Below is a small trained network, with its code and all its weights. Each question gives an input and a target symbol and asks what happens when units are switched off, that is, made to give their printed mean instead of their output.

import numpy as np


def w(rows, s, z=0):
    codes = np.array(rows[::2]) - 128.0
    scale = np.full(codes.shape[1], s)
    scale[-1] = z or s
    return codes * scale


def norm(h):
    return h / np.sqrt((h * h).mean(-1, keepdims=True) + 1e-5)


def f(y):
    return y / 2 * (1 + np.tanh(0.7978845608 * (y + 0.044715 * y**3)))


def softmax(a):
    e = np.exp(a - a.max(-1, keepdims=True))
    return e / e.sum(-1, keepdims=True)


def log_softmax(a):
    a = a - a.max(-1, keepdims=True)
    return a - np.log(np.exp(a).sum(-1, keepdims=True))


def net(x, mask):
    ids = ['ΘΛΦΩεζ'.index(c) for c in x.split()]
    T = len(ids)
    res = E[ids] + P[:T]
    u = 0
    for l in range(2):
        q, k, v = (norm(res) @ M[l].T for M in (Q, K, V))
        z = softmax(np.where(np.tri(T) > 0, q @ k.T / 2**0.5, -1e9)) @ v
        res = res + np.where(mask[u], z, O[l][:, -1]) @ O[l][:, :-1]
        u += 1
        y = f(norm(res) @ A[l][:, :-1].T + A[l][:, -1])
        res = res + np.where(mask[u : u + 4], y, B[l][:, -1]) @ B[l][:, :-1]
        u += 4
    return log_softmax(norm(res)[-1] @ U[:, :-1].T + U[:, -1])


Q, K, V, O, A, B = {}, {}, {}, {}, {}, {}
E = w([
[108,106,192,115,212,136,160],'Θ',
[106,149,169,140,136,41,89],'Λ',
[179,158,170,174,109,108,96],'Φ',
[115,99,83,116,4,225,246],'Ω',
[73,207,42,165,180,147,114],'ε',
[54,185,119,157,64,214,109],'ζ',
],0.014)
P = w([
[81,180,166,154,115,74,254],'0',
[102,132,147,136,119,61,193],'1',
[115,114,143,157,115,103,156],'2',
[107,93,148,150,115,138,128],'3',
[134,115,155,138,99,152,96],'4',
[189,145,176,75,92,147,80],'5',
[146,192,93,156,86,150,113],'6',
],0.0093)
Q[0] = w([
[167,8,156,41,117,170,255],'L0H1',
[169,89,85,139,76,68,89],'L0H1',
],0.0087)
K[0] = w([
[83,173,133,239,133,64,255],'L0H1',
[139,201,32,68,148,182,128],'L0H1',
],0.0058)
V[0] = w([
[107,109,91,101,66,114,149],'L0H1',
[139,246,64,183,177,145,2],'L0H1',
],0.0058)
O[0] = w([
[3,155,129,95,76,73,118,114],'L0H1',
[68,149,125,205,109,147,175,252],'L0H1',
],0.015,0.0036)
A[0] = w([
[153,110,170,105,29,82,202,161],'L0N1',
[117,242,27,139,93,116,134,158],'L0N2',
[140,107,132,40,3,100,205,254],'L0N3',
[141,107,167,143,155,118,161,172],'L0N4',
],0.0065,0.0025)
B[0] = w([
[123,97,55,174,163,184,245,158],'L0N1',
[142,96,126,98,124,127,121,254],'L0N2',
[115,47,129,159,96,198,174,161],'L0N3',
[79,166,100,135,189,114,110,143],'L0N4',
],0.013,0.0063)
Q[1] = w([
[41,40,232,215,79,244,163],'L1H1',
[60,254,61,210,141,121,97],'L1H1',
],0.0056)
K[1] = w([
[2,94,88,165,113,199,86],'L1H1',
[180,174,207,172,43,136,41],'L1H1',
],0.0051)
V[1] = w([
[82,129,145,107,139,2,149],'L1H1',
[136,120,65,96,142,120,88],'L1H1',
],0.0086)
O[1] = w([
[187,137,135,179,95,235,112,178],'L1H1',
[2,245,188,198,152,134,169,4],'L1H1',
],0.011,0.0034)
A[1] = w([
[62,110,146,82,95,172,114,240],'L1N1',
[111,85,145,154,103,114,202,228],'L1N2',
[198,155,165,99,255,166,122,169],'L1N3',
[100,119,100,74,35,179,93,253],'L1N4',
],0.0085,0.002)
B[1] = w([
[224,207,222,146,42,92,85,195],'L1N1',
[74,252,145,91,83,77,2,238],'L1N2',
[7,45,253,65,173,77,67,205],'L1N3',
[171,53,223,15,64,67,98,255],'L1N4',
],0.0071,0.0042)
U = w([
[104,99,179,118,200,155,87,157],'Θ',
[205,45,107,142,56,254,135,194],'Λ',
[174,74,45,158,181,70,120,82],'Φ',
[214,208,203,16,23,75,129,123],'Ω',
[94,248,117,249,118,132,148,168],'ε',
[111,135,54,126,74,5,77,2],'ζ',
],0.0071,0.0027)

Each question gives the input, a string of symbols that net reads in full, and the target symbol t.
The units are the heads (2 rows each of Q, K, V and O) and the neurons (one row each of A and B). Each row of codes is followed by its name. A weight is (code - 128) times the scale printed after its matrix; where a second scale follows, it is the last column's (O, A, B and U).
mask holds one flag per unit, layer by layer, with each layer's heads first. A switched-off unit (its flag False) gives its mean, the last column of its rows in O or B, instead of its output. The means were averaged over made-up inputs and are rounded, as every weight is.
A unit's drop is (log p(t) with every unit on - log p(t) with that unit switched off) / (log p(t) with every unit on - log p(t) with every unit switched off).
The circuit of an input: a set's keep is (log p(t) with only the set's units on - log p(t) with every unit switched off) / (log p(t) with every unit on - log p(t) with every unit switched off). Starting from all 10 units, units are removed one at a time, each time the one whose removal leaves the highest keep (on an exact tie, the one counted first), for as long as the keep stays at least 0.8.
units of the circuit, in order: the units of the circuit, biggest drop first
k most important neurons: the k neurons with the biggest drops, biggest first
k most important neurons of layer l: the k neurons of layer l with the biggest drops, biggest first
drop when u is switched off: that unit's drop, to one decimal
input Ω ε Θ ε, target Θ: units of the circuit, in order -> L0H1, L1N3, L1H1
input Λ Λ Λ Φ Λ Φ ε, target Φ: units of the circuit, in order -> L1H1, L1N2
input Λ ε ζ Λ ζ Λ, target ζ: 2 most important neurons -> L0N1, L1N4
input Λ ζ Φ Θ ε, target Θ: units of the circuit, in order -> L0H1, L1N3
input Λ Λ ε, target Λ: most important neuron of layer 0 -> L0N2
input Λ ζ Φ, target ζ: 3 most important neurons -> L0N1, L1N2, L0N3
input ε ζ ζ ζ, target Ω: 2 most important neurons of layer 1 -> L1N1, L1N4
input Ω Ω ε Φ, target ε: 2 most important neurons of layer 0 -> L0N1, L0N2
input ε Θ Λ, target Θ: 2 most important neurons of layer 1 -> L1N3, L1N1
input Θ ε Φ, target ε: 2 most important neurons -> L0N1, L1N4
input Λ ε ε ε Φ Λ, target Φ: 2 most important neurons -> L0N3, L1N4
input ζ ε ζ Φ Λ, target Φ: 2 most important neurons of layer 0 -> L0N3, L0N2
input ζ Θ ε Θ ζ ε, target ζ: 2 most important neurons -> L0N2, L0N4
input ε Θ ε Λ Λ ε Λ, target ε: units of the circuit, in order -> L0H1
input ε ε Ω ε ζ Λ, target ζ: 2 most important neurons of layer 1 -> L1N1, L1N4
input ε ε Λ ε, target Λ: 2 most important neurons of layer 0 -> L0N2, L0N3
input ε Ω ζ Φ, target ζ: 2 most important neurons of layer 0 -> L0N1, L0N3
input Λ ε Λ, target ε: drop when L0H1 is switched off -> 0.1
input ε Λ ε Ω ε Ω ζ, target Ω: drop when L1N1 is switched off -> 0.1
input Ω Φ ε ζ ε, target ζ: drop when L1N2 is switched off -> 0.1
input Θ Θ Φ, target Θ: most important neuron -> L1N3
